Below are the code and all the weights of a small trained network. Each question names an input and a class and asks about switching units off, where a switched-off unit gives its printed mean instead of its output.

import numpy as np


def w(rows, s, z=0):
    codes = np.array(rows[::2]) - 128.0
    scale = np.full(codes.shape[1], s)
    scale[-1] = z or s
    return codes * scale


def f(y):
    return np.maximum(y, 0)


def log_softmax(a):
    a = a - a.max(-1, keepdims=True)
    return a - np.log(np.exp(a).sum(-1, keepdims=True))


def net(x, mask):
    res = np.array(x, float).reshape(1, 6) / 4 @ E
    y = f(res @ A[0][:, :-1].T + A[0][:, -1])
    res = res + np.where(mask, y, B[0][:, -1]) @ B[0][:, :-1]
    return log_softmax(res[-1] @ U[:, :-1].T + U[:, -1])


A, B = {}, {}
E = w([
[90,92,72,164],'x0',
[152,73,55,198],'x1',
[156,255,64,143],'x2',
[109,213,234,217],'x3',
[4,114,68,66],'x4',
[104,109,153,153],'x5',
],0.0041)
A[0] = w([
[151,202,102,93,203],'n0',
[131,111,139,141,158],'n1',
[173,121,132,107,220],'n2',
[141,96,151,149,190],'n3',
[122,182,61,244,109],'n4',
[128,114,149,143,149],'n5',
[122,141,120,164,181],'n6',
[151,8,209,189,254],'n7',
[176,104,127,95,176],'n8',
[78,95,134,98,123],'n9',
[107,125,112,116,80],'n10',
[118,166,185,143,195],'n11',
[67,201,252,158,191],'n12',
[87,188,220,150,178],'n13',
[125,144,108,147,132],'n14',
[90,109,99,116,29],'n15',
[83,97,135,102,123],'n16',
[164,81,142,128,88],'n17',
[46,73,145,74,124],'n18',
[145,158,116,123,201],'n19',
[139,194,106,117,190],'n20',
[162,185,133,85,161],'n21',
],0.011,0.0026)
B[0] = w([
[146,129,145,181,209],'n0',
[145,128,127,136,150],'n1',
[120,149,127,167,184],'n2',
[141,126,141,157,173],'n3',
[141,51,124,150,203],'n4',
[149,129,129,134,151],'n5',
[127,111,143,133,164],'n6',
[160,124,146,251,253],'n7',
[117,149,141,162,174],'n8',
[118,107,106,95,169],'n9',
[124,131,131,101,139],'n10',
[121,171,117,142,199],'n11',
[143,222,135,135,254],'n12',
[132,198,134,131,225],'n13',
[128,112,139,134,148],'n14',
[117,138,150,76,146],'n15',
[114,108,119,96,165],'n16',
[142,142,129,155,154],'n17',
[119,85,114,59,198],'n18',
[135,125,153,147,176],'n19',
[137,124,149,171,195],'n20',
[144,139,140,160,189],'n21',
],0.033,0.0054)
U = w([
[131,58,109,134,176],'0',
[161,254,152,179,181],'1',
[68,136,79,24,7],'2',
],0.0068,0.0018)

Each question gives the input, the list of numbers given to net, and the class t.
The units are the neurons (one row each of A and B). Each row of codes is followed by its name. A weight is (code - 128) times the scale printed after its matrix; where a second scale follows, it is the last column's (A, B and U).
mask holds one flag per neuron, in row order. A switched-off neuron (its flag False) gives its mean, the last column of its row in B, instead of its output. The means were averaged over made-up inputs and are rounded, as every weight is.
A unit's drop is (log p(t) with every unit on - log p(t) with that unit switched off) / (log p(t) with every unit on - log p(t) with every unit switched off).
The circuit of an input: a set's keep is (log p(t) with only the set's units on - log p(t) with every unit switched off) / (log p(t) with every unit on - log p(t) with every unit switched off). Starting from the 12 units with the biggest drops (on a tie, the unit counted first), units are removed one at a time, each time the one whose removal leaves the highest keep (on an exact tie, the one counted first), for as long as the keep stays at least 0.8.
units of the circuit, in order: the units of the circuit, biggest drop first
k most important neurons: the k neurons with the biggest drops, biggest first
drop when u is switched off: that unit's drop, to one decimal
input [-5,8,1,4,2,-3], class 0: units of the circuit, in order	n12, n4, n13
input [7,-4,3,-1,4,-6], class 0: units of the circuit, in order	n12, n13
input [-2,7,3,-7,0,-2], class 0: units of the circuit, in order	n12, n13
input [1,8,-4,-4,0,8], class 0: units of the circuit, in order	n12
input [-2,-6,-2,1,6,3], class 2: units of the circuit, in order	n18, n7
input [4,5,0,-3,1,3], class 0: units of the circuit, in order	n12, n13
input [6,1,-4,3,6,8], class 0: 2 most important neurons	n7, n18
input [4,4,-8,1,0,1], class 0: 3 most important neurons	n12, n13, n18
input [3,0,-4,-6,8,4], class 2: drop when n13 is switched off	0.0
input [6,-3,6,1,6,2], class 0: drop when n7 is switched off	0.1
input [7,-4,0,-1,2,6], class 2: drop when n7 is switched off	0.1
input [0,8,2,5,7,8], class 0: drop when n4 is switched off	0.2
